[[ 13 -18  14  28   5  29 -24  20  -6 -18  11 -12 -13 -19  45  12]
 [  2  -9   0  -7  16   1   2   2  -3 -14  -3  -6 -12 -10  25   6]
 [ -6  -4   2 -13  17   3   2   2   8  -5  -2  -1 -11  -4  16   5]
 [  5 -17  13  11  16  25 -17  17   2 -17   7  -9 -18 -17  45  13]
 [  2  -5   3   1   6   5  -3   4  -1  -7   1  -3  -6  -6  15   4]
 [ 16 -20  19  39  -1  38 -32  26  -6 -18  16 -13 -12 -20  49  14]]
|
[[ 45  12  13 -18  14  28   5  29 -24  20  -6 -18  11 -12 -13 -19]
 [ 25   6   2  -9   0  -7  16   1   2   2  -3 -14  -3  -6 -12 -10]
 [ 16   5  -6  -4   2 -13  17   3   2   2   8  -5  -2  -1 -11  -4]
 [ 45  13   5 -17  13  11  16  25 -17  17   2 -17   7  -9 -18 -17]
 [ 15   4   2  -5   3   1   6   5  -3   4  -1  -7   1  -3  -6  -6]
 [ 49  14  16 -20  19  39  -1  38 -32  26  -6 -18  16 -13 -12 -20]]

[[  1 -10  52   1  -4   1  -3  -4   7   3 -22   5 -17 -30   7]
 [  2   2  -3   1   7   1  -3  -4   7   3 -22   5   0   3   7]]
|
[[-30   7   1 -10  52   1  -4   1  -3  -4   7   3 -22   5 -17]
 [  3   7   2   2  -3   1   7   1  -3  -4   7   3 -22   5   0]]

[[  2  12  -8  10   2   3  15 -22   0  30  13  12  12  27  24]
 [ -3 -39   0   4  11   0 -27  -3  -2 -23   8   5  -4  12 -25]
 [  4  47   3   8 -46   8  13  -2  12  -7  10  19   3   2   0]
 [ 19  -5  10 -33  22   8  -1  43  -5  -5  -9   8 -19 -22  -1]
 [-21 -23  -3  20  -8 -30  -3 -22  -1 -17  -8   3   3 -15  -7]
 [  0 -35   4   3  21 -13  -3  -3   0 -20  11  19 -28   0  -3]]
|
[[ 27  24   2  12  -8  10   2   3  15 -22   0  30  13  12  12]
 [ 12 -25  -3 -39   0   4  11   0 -27  -3  -2 -23   8   5  -4]
 [  2   0   4  47   3   8 -46   8  13  -2  12  -7  10  19   3]
 [-22  -1  19  -5  10 -33  22   8  -1  43  -5  -5  -9   8 -19]
 [-15  -7 -21 -23  -3  20  -8 -30  -3 -22  -1 -17  -8   3   3]
 [  0  -3   0 -35   4   3  21 -13  -3  -3   0 -20  11  19 -28]]

[[-22   1 -12   8  -7  14  14]
 [  9 -40 -18  36 -14 -17  -6]
 [ -7  -6 -13  15 -13   4  10]
 [ -4  46  27 -48  25  19   1]
 [ -2 -12 -17  24 -23  -2   4]
 [  6 -43 -22  42 -22 -24   0]]
|
[[ 14  14 -22   1 -12   8  -7]
 [-17  -6   9 -40 -18  36 -14]
 [  4  10  -7  -6 -13  15 -13]
 [ 19   1  -4  46  27 -48  25]
 [ -2   4  -2 -12 -17  24 -23]
 [-24   0   6 -43 -22  42 -22]]

[[  5   5   5  29   2 -27   5 -41  15  17  14 -10  11  20  -5]
 [ 43   9 -15  24 -27 -16  25 -34 -47  15 -11   4  26  47   5]
 [-29  42  -9 -18 -40 -32  -4  -9  -1  23  12  13  -4  -7  -4]
 [-38  -2  20  -1 -13  12 -31 -27   6 -23  15   9  59 -16  -6]
 [-31 -29  14   1  19  18 -17   7  37 -29  16  -9  23 -32  -6]]
|
[[ 20  -5   5   5   5  29   2 -27   5 -41  15  17  14 -10  11]
 [ 47   5  43   9 -15  24 -27 -16  25 -34 -47  15 -11   4  26]
 [ -7  -4 -29  42  -9 -18 -40 -32  -4  -9  -1  23  12  13  -4]
 [-16  -6 -38  -2  20  -1 -13  12 -31 -27   6 -23  15   9  59]
 [-32  -6 -31 -29  14   1  19  18 -17   7  37 -29  16  -9  23]]

[[ 25  -2  16  18 -18]
 [-11   5 -21  -9 -13]
 [  5   8  -1  -9  -3]
 [ -2  13  11 -20 -26]
 [  8 -28 -12   8 -28]
 [ -4  32   2  -3  15]
 [ -3 -18  -3 -12 -19]
 [  0  28  -5  18 -18]
 [-39 -20 -57 -32  11]]
|
[[ 18 -18  25  -2  16]
 [ -9 -13 -11   5 -21]
 [ -9  -3   5   8  -1]
 [-20 -26  -2  13  11]
 [  8 -28   8 -28 -12]
 [ -3  15  -4  32   2]
 [-12 -19  -3 -18  -3]
 [ 18 -18   0  28  -5]
 [-32  11 -39 -20 -57]]
---
[[ -2   4  11  -1 -11]
 [  5  -7  -3  13 -34]
 [ 14  11  -4  -1  43]
 [  2   6  -7  -7  29]]
|
[[ 5 -7 -3]
 [14 11 -4]]

[[  1 -15 -10]
 [ -9   7  56]
 [-50  33  11]
 [  8  22  18]]
|
[[ -9   7  56]
 [-50  33  11]]

[[-21   8  47]
 [ -7  -4  29]
 [ -5  -2  40]]
|
[[-7 -4 29]
 [-5 -2 40]]

[[ 32  27 -23  33]
 [ -5 -59  58  39]
 [-21  25  20  22]
 [  3  34  25  36]]
|
[[ -5 -59  58]
 [-21  25  20]]

[[ -9   5 -21  20]
 [-20 -44 -19   4]
 [-34   5 -38  28]]
|
[[-20 -44 -19]
 [-34   5 -38]]

[[-28  27  43 -30]
 [-22  23  40 -29]
 [  4   1  -2  -2]
 [-12  -4   1  -3]
 [ -7  -2  -3  -1]]
|
[[-22  23  40]
 [  4   1  -2]]
---
[[ 44  26  33 -21]
 [ -2 -22 -33 -20]
 [ 51 -10  -4 -60]]
|
[[-22 -33]
 [-10  -4]]

[[-11  17  -3]
 [ 57  -4 -10]
 [  1 -13 -15]
 [-51 -27  28]]
|
[[ -4 -10]
 [-13 -15]]

[[-43 -10 -22 -32]
 [  7 -28   5  -4]
 [  3 -17   1  -5]
 [-14  32 -11  -2]]
|
[[-28   5]
 [-17   1]]

[[ 19  17   0]
 [ -3  21   9]
 [ 33  45   4]
 [-10 -12  31]
 [-23 -15   6]]
|
[[21  9]
 [45  4]]

[[ 16 -30  23   6]
 [ 28 -19   1  18]
 [ -1  20   8  -6]
 [-10  44  50 -15]]
|
[[-19   1]
 [ 20   8]]

[[-56  12 -20]
 [ 13 -39   9]
 [-17 -21 -51]
 [ 16  25  23]
 [ 16  53 -26]]
|
[[-39   9]
 [-21 -51]]
---
[[ 33 -16 -33]
 [ 13 -25 -27]
 [ -4  34  43]
 [ 56  16 -32]]
|
[[ 33 -16 -33]
 [ 56  16 -32]
 [ 13 -25 -27]
 [ -4  34  43]]

[[-11  19   8   3 -48   2 -32]
 [-20 -30 -18 -29  21   2  14]]
|
[[-20 -30 -18 -29  21   2  14]
 [-11  19   8   3 -48   2 -32]]

[[ -9   5   2]
 [  6  -1   1]
 [-39  29 -27]
 [ 46  -2  12]
 [-51  37 -34]
 [  0 -10  -6]]
|
[[-51  37 -34]
 [-39  29 -27]
 [  0 -10  -6]
 [  6  -1   1]
 [ -9   5   2]
 [ 46  -2  12]]

[[ 12   4   2   2   1 -12]
 [-18 -17 -14 -16 -13  52]
 [  0   4   4   6   6  12]
 [-10  11  14  14  14  -9]
 [ -4  -1  -1  -1  -1  -1]
 [-13  12  15  15  14 -10]
 [ -8   7   8   9   8  -3]
 [ -4   3   3   2   2  10]
 [-30   6  12  10  12   7]]
|
[[-18 -17 -14 -16 -13  52]
 [ -4  -1  -1  -1  -1  -1]
 [ 12   4   2   2   1 -12]
 [ -4   3   3   2   2  10]
 [  0   4   4   6   6  12]
 [ -8   7   8   9   8  -3]
 [-30   6  12  10  12   7]
 [-10  11  14  14  14  -9]
 [-13  12  15  15  14 -10]]

[[-22  14  47  33 -30 -16 -38 -19  23 -56  13  -6  39  -9]
 [  1  41 -53  -4   4  -8   7  -1  27 -23  29  25   9  -6]
 [ -2 -16  53  40  15  -7  12  12  19  24 -37 -51   0   2]
 [-16  -3 -46  20  15  -5   9   7 -26 -21  21  40 -11   4]]
|
[[  1  41 -53  -4   4  -8   7  -1  27 -23  29  25   9  -6]
 [-16  -3 -46  20  15  -5   9   7 -26 -21  21  40 -11   4]
 [-22  14  47  33 -30 -16 -38 -19  23 -56  13  -6  39  -9]
 [ -2 -16  53  40  15  -7  12  12  19  24 -37 -51   0   2]]

[[  1   0  10   0   0   0   0  60 -20   2   0  21   0]
 [ 17   6   4  26   3   1   0   3 -17   2  46   3   0]
 [ -6   0  26   0   1   5   1  18 -20   9   3  30   0]
 [ 19   3  11  19   8   5   0   2 -18  13  29   3   1]]
|
[[ 17   6   4  26   3   1   0   3 -17   2  46   3   0]
 [  1   0  10   0   0   0   0  60 -20   2   0  21   0]
 [ 19   3  11  19   8   5   0   2 -18  13  29   3   1]
 [ -6   0  26   0   1   5   1  18 -20   9   3  30   0]]
